Below are the code and all the weights of a small trained network. Each question names an input and a class and asks about switching units off, where a switched-off unit gives its printed mean instead of its output.

import numpy as np


def w(rows, s, z=0):
    codes = np.array(rows[::2]) - 128.0
    scale = np.full(codes.shape[1], s)
    scale[-1] = z or s
    return codes * scale


def f(y):
    return y / 2 * (1 + np.tanh(0.7978845608 * (y + 0.044715 * y**3)))


def log_softmax(a):
    a = a - a.max(-1, keepdims=True)
    return a - np.log(np.exp(a).sum(-1, keepdims=True))


def net(x, mask):
    res = np.array(x, float).reshape(1, 7) / 4 @ E
    y = f(res @ A[0][:, :-1].T + A[0][:, -1])
    res = res + np.where(mask, y, B[0][:, -1]) @ B[0][:, :-1]
    return log_softmax(res[-1] @ U[:, :-1].T + U[:, -1])


A, B = {}, {}
E = w([
[132,130,128,126,127,128,133,132,130,136,136],'x0',
[117,133,8,234,85,183,181,81,26,173,84],'x1',
[164,68,50,46,120,95,240,36,187,84,155],'x2',
[171,145,84,219,201,177,168,203,140,1,239],'x3',
[131,131,126,127,126,126,128,128,124,128,127],'x4',
[5,183,115,218,53,31,149,112,209,121,183],'x5',
[128,131,125,129,134,126,128,123,128,131,129],'x6',
],0.0055)
A[0] = w([
[254,66,144,47,216,250,108,115,46,139,66,40],'N1',
[155,134,87,200,163,161,159,203,144,34,210,171],'N2',
[86,108,163,78,71,82,104,67,124,224,58,110],'N3',
[23,199,127,210,53,30,152,97,197,123,159,37],'N4',
[16,185,125,198,64,41,141,95,196,125,162,66],'N5',
[153,142,89,204,174,158,150,191,141,28,214,110],'N6',
[123,114,19,211,93,203,172,80,31,176,89,61],'N7',
[128,111,19,214,87,180,178,91,30,175,94,64],'N8',
[23,186,100,204,65,39,137,110,208,129,166,47],'N9',
[102,104,165,86,70,83,98,76,133,226,50,97],'N10',
[147,74,69,56,117,92,233,46,186,88,157,33],'N11',
[91,119,153,72,75,75,102,75,125,224,49,110],'N12',
[98,98,156,81,73,84,99,80,132,216,60,137],'N13',
[104,214,195,195,134,142,40,230,67,165,99,82],'N14',
[91,218,197,193,141,157,24,224,79,164,101,78],'N15',
[145,113,238,45,160,72,80,175,227,90,172,88],'N16',
[163,67,54,60,122,82,233,52,168,87,143,52],'N17',
[145,138,84,201,179,152,153,202,137,26,212,170],'N18',
[94,236,202,197,138,163,23,204,64,169,118,63],'N19',
[95,116,150,62,62,82,96,77,121,231,67,115],'N20',
[169,80,56,63,126,87,230,31,196,87,148,10],'N21',
[146,106,246,35,168,88,83,172,219,88,168,87],'N22',
[255,38,138,49,198,251,117,136,40,141,59,46],'N23',
[135,104,238,34,174,73,77,183,224,82,162,81],'N24',
[156,69,59,61,124,96,226,38,184,83,155,39],'N25',
[92,112,152,71,70,79,92,75,122,215,59,129],'N26',
],0.0044,0.0013)
B[0] = w([
[86,101,65,1,52,30,111,254,84,92,226,248],'N1',
[213,180,185,113,219,206,196,82,150,68,186,224],'N2',
[197,164,161,120,194,183,182,120,150,85,184,211],'N3',
[115,103,80,14,79,49,129,229,97,102,212,247],'N4',
[119,104,90,19,86,54,125,234,84,98,211,240],'N5',
[209,181,181,107,212,193,195,87,159,69,170,218],'N6',
[53,209,57,201,103,88,144,69,58,154,38,230],'N7',
[40,213,55,202,117,97,134,63,38,158,20,228],'N8',
[105,119,91,5,76,64,129,228,82,111,196,242],'N9',
[198,156,173,110,192,182,180,91,150,73,187,206],'N10',
[109,34,183,178,86,149,47,120,202,183,80,224],'N11',
[212,161,171,108,199,182,183,96,147,84,190,211],'N12',
[202,176,173,112,207,189,198,107,149,73,193,204],'N13',
[127,35,187,178,105,166,56,115,208,185,104,212],'N14',
[135,43,189,169,97,168,64,120,207,180,89,217],'N15',
[36,228,36,211,108,101,149,55,21,165,13,218],'N16',
[131,57,186,182,99,150,65,128,201,195,90,229],'N17',
[226,175,184,97,203,195,192,81,149,72,184,228],'N18',
[134,29,194,175,88,163,51,120,229,184,95,217],'N19',
[207,173,159,105,192,184,166,109,137,88,189,213],'N20',
[109,40,192,195,88,159,41,132,217,193,82,230],'N21',
[54,215,36,222,109,84,139,59,37,169,28,219],'N22',
[77,100,67,6,60,31,123,241,82,101,224,253],'N23',
[41,216,45,212,102,95,145,49,31,155,32,223],'N24',
[119,47,179,186,99,163,54,123,200,185,91,229],'N25',
[204,168,166,111,196,189,184,100,149,68,186,209],'N26',
],0.0048,0.0045)
U = w([
[206,180,175,118,212,196,192,91,146,82,177,255],'0',
[110,102,93,53,80,52,118,254,98,114,184,84],'1',
[71,213,73,193,120,106,136,36,66,154,42,101],'2',
[135,12,193,174,108,169,52,117,204,179,98,61],'3',
],0.0093,0.00086)

Each question gives the input, the list of numbers given to net, and the class t.
The units are the neurons (one row each of A and B). Each row of codes is followed by its name. A weight is (code - 128) times the scale printed after its matrix; where a second scale follows, it is the last column's (A, B and U).
mask holds one flag per neuron, in row order. A switched-off neuron (its flag False) gives its mean, the last column of its row in B, instead of its output. The means were averaged over made-up inputs and are rounded, as every weight is.
A unit's drop is (log p(t) with every unit on - log p(t) with that unit switched off) / (log p(t) with every unit on - log p(t) with every unit switched off).
The circuit of an input: a set's keep is (log p(t) with only the set's units on - log p(t) with every unit switched off) / (log p(t) with every unit on - log p(t) with every unit switched off). Starting from the 12 units with the biggest drops (on a tie, the unit counted first), units are removed one at a time, each time the one whose removal leaves the highest keep (on an exact tie, the one counted first), for as long as the keep stays at least 0.8.
circuit, biggest first: the units of the circuit, biggest drop first
unit that matters most: the unit with the biggest drop
top k neurons: the k neurons with the biggest drops, biggest first
drop of u: that unit's drop, to one decimal
input [-1,6,-7,0,-6,0,2], class 3: unit that matters most : N19
input [-1,5,-6,8,2,8,-3], class 0: top 2 neurons : [N2, N18]
input [0,-8,-3,2,5,6,6], class 2: top 3 neurons : [N16, N24, N22]
input [3,-5,-1,3,6,4,0], class 2: circuit, biggest first : [N16, N24]
input [-7,-5,-8,2,-6,6,-4], class 3: top 3 neurons : [N19, N15, N14]
input [-1,7,-6,-4,-7,8,-6], class 1: top 3 neurons : [N4, N5, N9]
input [5,-7,2,-2,4,6,-6], class 2: top 3 neurons : [N16, N24, N22]
input [-2,3,8,-7,-8,7,-5], class 3: top 2 neurons : [N21, N11]
input [-5,-1,8,0,-7,7,-6], class 3: top 4 neurons : [N21, N11, N25, N17]
input [-7,-6,6,-2,4,-7,-2], class 1: top 2 neurons : [N1, N23]
input [-3,1,0,-5,-6,-6,4], class 1: top 2 neurons : [N1, N23]
input [6,0,8,7,-8,1,5], class 3: top 4 neurons : [N21, N11, N25, N17]
input [-4,-8,-4,-7,8,7,-7], class 2: top 2 neurons : [N16, N24]
input [-5,8,3,7,-7,-2,8], class 2: circuit, biggest first : [N8]
input [-1,-4,4,2,-4,3,2], class 2: drop of N24 : 0.2
input [5,1,-1,-1,-3,-3,-3], class 1: drop of N21 : 0.1
input [-3,6,-1,-4,-7,8,6], class 1: drop of N26 : 0.0
input [2,-2,-4,0,-4,1,-7], class 3: drop of N15 : 0.1
